Below is a small trained network, with its code and all its weights. Each question gives an input and a target symbol and asks what happens when units are switched off, that is, made to give their printed mean instead of their output.

import numpy as np


def w(rows, s, z=0):
    codes = np.array(rows[::2]) - 128.0
    scale = np.full(codes.shape[1], s)
    scale[-1] = z or s
    return codes * scale


def f(y):
    return np.maximum(y, 0)


def softmax(a):
    e = np.exp(a - a.max(-1, keepdims=True))
    return e / e.sum(-1, keepdims=True)


def log_softmax(a):
    a = a - a.max(-1, keepdims=True)
    return a - np.log(np.exp(a).sum(-1, keepdims=True))


def net(x, mask):
    ids = ['ΔΣΨΩβγεζηθλμξπτφ'.index(c) for c in x.split()]
    T = len(ids)
    res = E[ids] + P[:T]
    r = res
    for j in range(3):
        rows = slice(2 * j, 2 * j + 2)
        q, k, v = (r @ M[0][rows].T for M in (Q, K, V))
        z = softmax(np.where(np.tri(T) > 0, q @ k.T / 2**0.5, -1e9)) @ v
        o = O[0][rows]
        res = res + np.where(mask[j], z, o[:, -1]) @ o[:, :-1]
    y = f(res @ A[0][:, :-1].T + A[0][:, -1])
    res = res + np.where(mask[3:7], y, B[0][:, -1]) @ B[0][:, :-1]
    return log_softmax(res[-1] @ U[:, :-1].T + U[:, -1])


Q, K, V, O, A, B = {}, {}, {}, {}, {}, {}
E = w([
[127,93,171,104],'Δ',
[132,91,154,102],'Σ',
[170,61,138,104],'Ψ',
[116,95,195,100],'Ω',
[126,158,84,106],'β',
[73,113,169,98],'γ',
[155,91,187,131],'ε',
[123,135,178,95],'ζ',
[102,99,184,90],'η',
[144,123,137,108],'θ',
[120,157,149,241],'λ',
[163,187,131,115],'μ',
[251,104,110,132],'ξ',
[202,74,102,104],'π',
[58,79,231,117],'τ',
[64,103,193,106],'φ',
],0.018)
P = w([
[6,49,127,1],'0',
[93,104,219,64],'1',
[129,137,235,93],'2',
[153,165,221,118],'3',
[166,216,204,135],'4',
[198,90,172,153],'5',
],0.0072)
Q[0] = w([
[160,129,255,131],'h1',
[163,179,117,85],'h1',
[145,200,133,162],'h2',
[205,116,84,130],'h2',
[76,93,96,133],'h3',
[74,124,117,142],'h3',
],0.015)
K[0] = w([
[99,88,115,249],'h1',
[142,117,112,154],'h1',
[180,176,146,143],'h2',
[81,83,187,140],'h2',
[77,111,93,136],'h3',
[93,129,145,92],'h3',
],0.016)
V[0] = w([
[104,132,230,39],'h1',
[4,155,92,235],'h1',
[78,89,135,235],'h2',
[61,180,116,63],'h2',
[90,168,219,227],'h3',
[26,90,116,117],'h3',
],0.014)
O[0] = w([
[76,82,49,185,254],'h1',
[171,222,71,130,110],'h1',
[172,37,192,75,114],'h2',
[85,216,148,62,123],'h2',
[42,113,254,153,151],'h3',
[164,198,187,56,103],'h3',
],0.01,0.012)
A[0] = w([
[121,186,41,125,254],'n1',
[166,37,144,64,185],'n2',
[56,186,90,97,141],'n3',
[60,80,11,86,170],'n4',
],0.011,0.0039)
B[0] = w([
[71,103,128,174,157],'n1',
[70,188,136,224,186],'n2',
[157,70,168,173,160],'n3',
[93,141,207,2,250],'n4',
],0.0095,0.019)
U = w([
[20,97,148,82,214],'Δ',
[118,9,207,245,89],'Σ',
[39,254,94,174,83],'Ψ',
[112,136,112,126,20],'Ω',
[112,124,123,130,15],'β',
[124,198,170,155,109],'γ',
[218,154,212,125,215],'ε',
[92,141,91,124,2],'ζ',
[104,157,91,103,77],'η',
[151,180,200,177,121],'θ',
[115,142,105,151,89],'λ',
[89,179,104,123,28],'μ',
[149,128,157,139,50],'ξ',
[148,93,118,101,18],'π',
[68,183,89,124,14],'τ',
[122,106,37,233,182],'φ',
],0.0062,0.0055)

Each question gives the input, a string of symbols that net reads in full, and the target symbol t.
The units are the heads (2 rows each of Q, K, V and O) and the neurons (one row each of A and B). Each row of codes is followed by its name. A weight is (code - 128) times the scale printed after its matrix; where a second scale follows, it is the last column's (O, A, B and U).
mask holds one flag per unit, heads first, then neurons. A switched-off unit (its flag False) gives its mean, the last column of its rows in O or B, instead of its output. The means were averaged over made-up inputs and are rounded, as every weight is.
A unit's drop is (log p(t) with every unit on - log p(t) with that unit switched off) / (log p(t) with every unit on - log p(t) with every unit switched off).
The circuit of an input: a set's keep is (log p(t) with only the set's units on - log p(t) with every unit switched off) / (log p(t) with every unit on - log p(t) with every unit switched off). Starting from all 7 units, units are removed one at a time, each time the one whose removal leaves the highest keep (on an exact tie, the one counted first), for as long as the keep stays at least 0.8.
circuit, biggest first: the units of the circuit, biggest drop first
unit that matters most: the unit with the biggest drop
top k neurons: the k neurons with the biggest drops, biggest first
heads that matter: for each layer, one digit per head in row order, 1 if its drop is at least 0.15 and else 0, layers parted by /
input ξ Ψ ε θ ε λ, target ε: unit that matters most => h1
input λ ε ε ξ ε, target φ: circuit, biggest first => [h1; n4; h3]
input φ ε λ ε η, target ε: top 2 neurons => [n2; n1]
input τ ε ξ ε τ, target Σ: heads that matter => 011
input ε θ ξ Σ λ, target φ: top 2 neurons => [n4; n1]
input ζ λ ξ Δ θ, target φ: heads that matter => 101
input Ψ ε ε Ω, target Σ: top 2 neurons => [n4; n2]
input τ ε ε ε, target Σ: circuit, biggest first => [h3; n4]
input λ Ω γ, target ε: circuit, biggest first => [h1; h2]
input τ η τ τ, target Σ: top 2 neurons => [n4; n3]
input Ω γ τ ε ξ, target Δ: circuit, biggest first => [h3; n4; h1]
input ε λ ζ, target ε: circuit, biggest first => [h1; n2]
input Ω λ η, target ε: circuit, biggest first => [h1; n2]
input γ Ω λ ξ, target φ: circuit, biggest first => [h1; h3; n4]
input Ω ξ ε λ, target φ: heads that matter => 110
input ε ζ τ ξ ξ, target Σ: top neuron => [n2]
input ε ε γ τ ξ π, target Δ: heads that matter => 001
input ε Ω ε ε λ Ω, target ε: heads that matter => 100
input Σ ε ε, target Σ: heads that matter => 101
input ζ ξ β ε ξ, target Σ: heads that matter => 100
input ξ λ τ τ τ, target θ: heads that matter => 101
input Σ Ω λ ε, target ε: heads that matter => 100
input λ ε ε Δ ξ, target φ: circuit, biggest first => [h3]
input ε μ λ τ, target θ: top 2 neurons => [n3; n4]
